Here is a tiny trained network, its code and every weight. The questions are about switching its units off for an input and a class, where a switched-off unit gives its printed mean instead of its output.

import numpy as np


def w(rows, s, z=0):
    codes = np.array(rows[::2]) - 128.0
    scale = np.full(codes.shape[1], s)
    scale[-1] = z or s
    return codes * scale


def norm(h):
    return h / np.sqrt((h * h).mean(-1, keepdims=True) + 1e-5)


def f(y):
    return np.maximum(y, 0)


def log_softmax(a):
    a = a - a.max(-1, keepdims=True)
    return a - np.log(np.exp(a).sum(-1, keepdims=True))


def net(x, mask):
    res = np.array(x, float).reshape(1, 7) / 4 @ E
    u = 0
    for l in range(2):
        y = f(norm(res) @ A[l][:, :-1].T + A[l][:, -1])
        res = res + np.where(mask[u : u + 9], y, B[l][:, -1]) @ B[l][:, :-1]
        u += 9
    return log_softmax(norm(res)[-1] @ U[:, :-1].T + U[:, -1])


A, B = {}, {}
E = w([
[64,104,146,136,78,218,141,161,122],'x0',
[61,79,142,111,147,139,105,30,120],'x1',
[67,107,89,149,41,25,128,177,84],'x2',
[149,103,118,221,143,141,157,102,113],'x3',
[77,103,58,87,163,111,232,104,176],'x4',
[112,113,203,94,189,122,206,153,2],'x5',
[142,103,138,125,118,132,130,136,139],'x6',
],0.0084)
A[0] = w([
[162,105,158,143,135,29,108,72,136,82],'0.n0',
[67,126,152,162,89,169,126,115,129,20],'0.n1',
[110,148,119,116,81,125,84,88,169,50],'0.n2',
[102,105,126,136,115,127,87,43,127,42],'0.n3',
[101,80,137,139,92,84,110,127,117,3],'0.n4',
[118,129,180,169,127,134,31,117,92,21],'0.n5',
[149,101,109,247,131,138,164,81,86,6],'0.n6',
[85,72,155,99,132,119,88,67,99,14],'0.n7',
[109,149,148,38,111,115,98,131,121,35],'0.n8',
],0.015,0.0045)
B[0] = w([
[165,142,12,57,195,205,96,167,69,223],'0.n0',
[159,106,24,40,169,225,93,187,82,189],'0.n1',
[112,30,133,200,169,114,70,139,159,214],'0.n2',
[169,207,132,174,148,112,197,195,171,210],'0.n3',
[39,224,122,165,73,87,88,56,62,170],'0.n4',
[247,85,157,120,6,112,134,85,96,253],'0.n5',
[41,99,209,19,131,39,17,163,238,217],'0.n6',
[135,193,175,140,141,125,222,218,153,212],'0.n7',
[75,72,189,64,134,63,26,131,202,202],'0.n8',
],0.011,0.0063)
A[1] = w([
[79,95,136,125,68,208,130,179,106,159],'1.n0',
[151,137,195,130,134,217,132,59,189,56],'1.n1',
[44,98,49,91,154,113,226,69,182,101],'1.n2',
[96,66,238,130,168,102,168,94,3,1],'1.n3',
[62,152,86,195,103,43,139,103,40,56],'1.n4',
[176,181,135,168,96,103,117,232,166,190],'1.n5',
[136,158,69,227,109,150,96,72,180,26],'1.n6',
[179,152,186,133,222,172,126,35,143,99],'1.n7',
[123,158,141,89,180,123,127,121,22,72],'1.n8',
],0.013,0.0028)
B[1] = w([
[189,171,60,85,229,104,119,88,126,195],'1.n0',
[42,164,67,135,61,56,121,119,87,189],'1.n1',
[233,144,224,164,79,125,88,104,61,210],'1.n2',
[130,55,88,232,133,111,131,167,202,184],'1.n3',
[66,153,99,93,62,200,137,113,147,166],'1.n4',
[78,159,187,142,179,138,214,81,116,255],'1.n5',
[122,7,125,149,151,145,173,196,133,171],'1.n6',
[48,164,73,90,52,149,121,137,93,191],'1.n7',
[133,75,96,187,149,176,141,111,189,186],'1.n8',
],0.013,0.0097)
U = w([
[117,21,108,215,137,144,126,152,193,135],'0',
[40,178,68,114,21,163,110,87,102,29],'1',
[251,130,202,164,49,126,115,73,66,156],'2',
[96,131,196,76,156,91,63,112,199,252],'3',
[117,202,171,163,174,140,235,132,129,73],'4',
[188,144,46,76,198,191,106,107,100,104],'5',
],0.014,0.0019)

Each question gives the input, the list of numbers given to net, and the class t.
The units are the neurons (one row each of A and B). Each row of codes is followed by its name. A weight is (code - 128) times the scale printed after its matrix; where a second scale follows, it is the last column's (A, B and U).
mask holds one flag per neuron, layer by layer. A switched-off neuron (its flag False) gives its mean, the last column of its row in B, instead of its output. The means were averaged over made-up inputs and are rounded, as every weight is.
A unit's drop is (log p(t) with every unit on - log p(t) with that unit switched off) / (log p(t) with every unit on - log p(t) with every unit switched off).
The circuit of an input: a set's keep is (log p(t) with only the set's units on - log p(t) with every unit switched off) / (log p(t) with every unit on - log p(t) with every unit switched off). Starting from the 12 units with the biggest drops (on a tie, the unit counted first), units are removed one at a time, each time the one whose removal leaves the highest keep (on an exact tie, the one counted first), for as long as the keep stays at least 0.8.
circuit, biggest first: the units of the circuit, biggest drop first
unit that matters most: the unit with the biggest drop
top k neurons: the k neurons with the biggest drops, biggest first
k most important neurons of layer l: the k neurons of layer l with the biggest drops, biggest first
input [-6,0,-2,-3,-7,-7,-6], class 0: unit that matters most : 0.n2
input [3,7,-3,-1,-5,4,8], class 4: 2 most important neurons of layer 0 : [0.n7 0.n3]
input [-4,-4,-5,7,7,2,8], class 2: 2 most important neurons of layer 0 : [0.n8 0.n2]
input [-6,2,-1,-5,0,-1,0], class 5: top 2 neurons : [0.n0 0.n6]
input [8,-8,7,5,4,0,-6], class 4: top 2 neurons : [1.n5 0.n0]
input [5,7,6,0,1,7,-5], class 0: top 2 neurons : [1.n3 1.n8]
input [-4,-6,-5,-4,3,-5,-5], class 4: top 3 neurons : [1.n5 1.n3 1.n8]
input [-8,5,4,1,2,-6,3], class 5: top 2 neurons : [0.n0 1.n3]
input [4,-6,-7,7,1,-1,2], class 1: 2 most important neurons of layer 0 : [0.n8 0.n7]
input [6,-3,8,-2,7,-8,0], class 0: top 3 neurons : [1.n6 0.n2 1.n7]
input [5,4,-3,-3,-1,4,-4], class 5: top 3 neurons : [0.n1 1.n0 0.n6]
input [-8,-6,0,-4,1,-4,5], class 5: top 4 neurons : [0.n0 0.n7 0.n3 0.n6]
input [-3,4,-4,6,6,-2,2], class 2: top 2 neurons : [1.n2 0.n8]
input [-8,8,-1,-4,1,-1,0], class 4: top 2 neurons : [0.n7 0.n3]
input [-2,-5,1,6,-4,2,-4], class 3: circuit, biggest first : [0.n6]
input [3,1,4,-8,6,6,0], class 3: top 3 neurons : [0.n8 0.n5 1.n6]
input [-7,0,-2,-2,7,0,1], class 2: top 2 neurons : [1.n2 0.n1]
input [-5,-5,-7,-4,-7,5,8], class 1: top 2 neurons : [1.n7 1.n2]
input [-3,-4,-8,-3,-2,7,2], class 1: 2 most important neurons of layer 1 : [1.n7 1.n1]
input [1,7,6,-6,-5,4,4], class 4: 3 most important neurons of layer 0 : [0.n7 0.n6 0.n3]
input [-4,2,-2,-4,7,-6,3], class 2: 3 most important neurons of layer 1 : [1.n2 1.n3 1.n8]
input [-4,-8,-3,-8,-3,7,2], class 3: 2 most important neurons of layer 0 : [0.n8 0.n3]
input [2,1,5,1,5,8,5], class 0: most important neuron of layer 1 : [1.n3]
input [-4,1,4,-3,3,0,8], class 1: 3 most important neurons of layer 1 : [1.n4 1.n0 1.n6]
input [8,5,-7,-6,6,-6,1], class 5: 3 most important neurons of layer 0 : [0.n1 0.n6 0.n5]
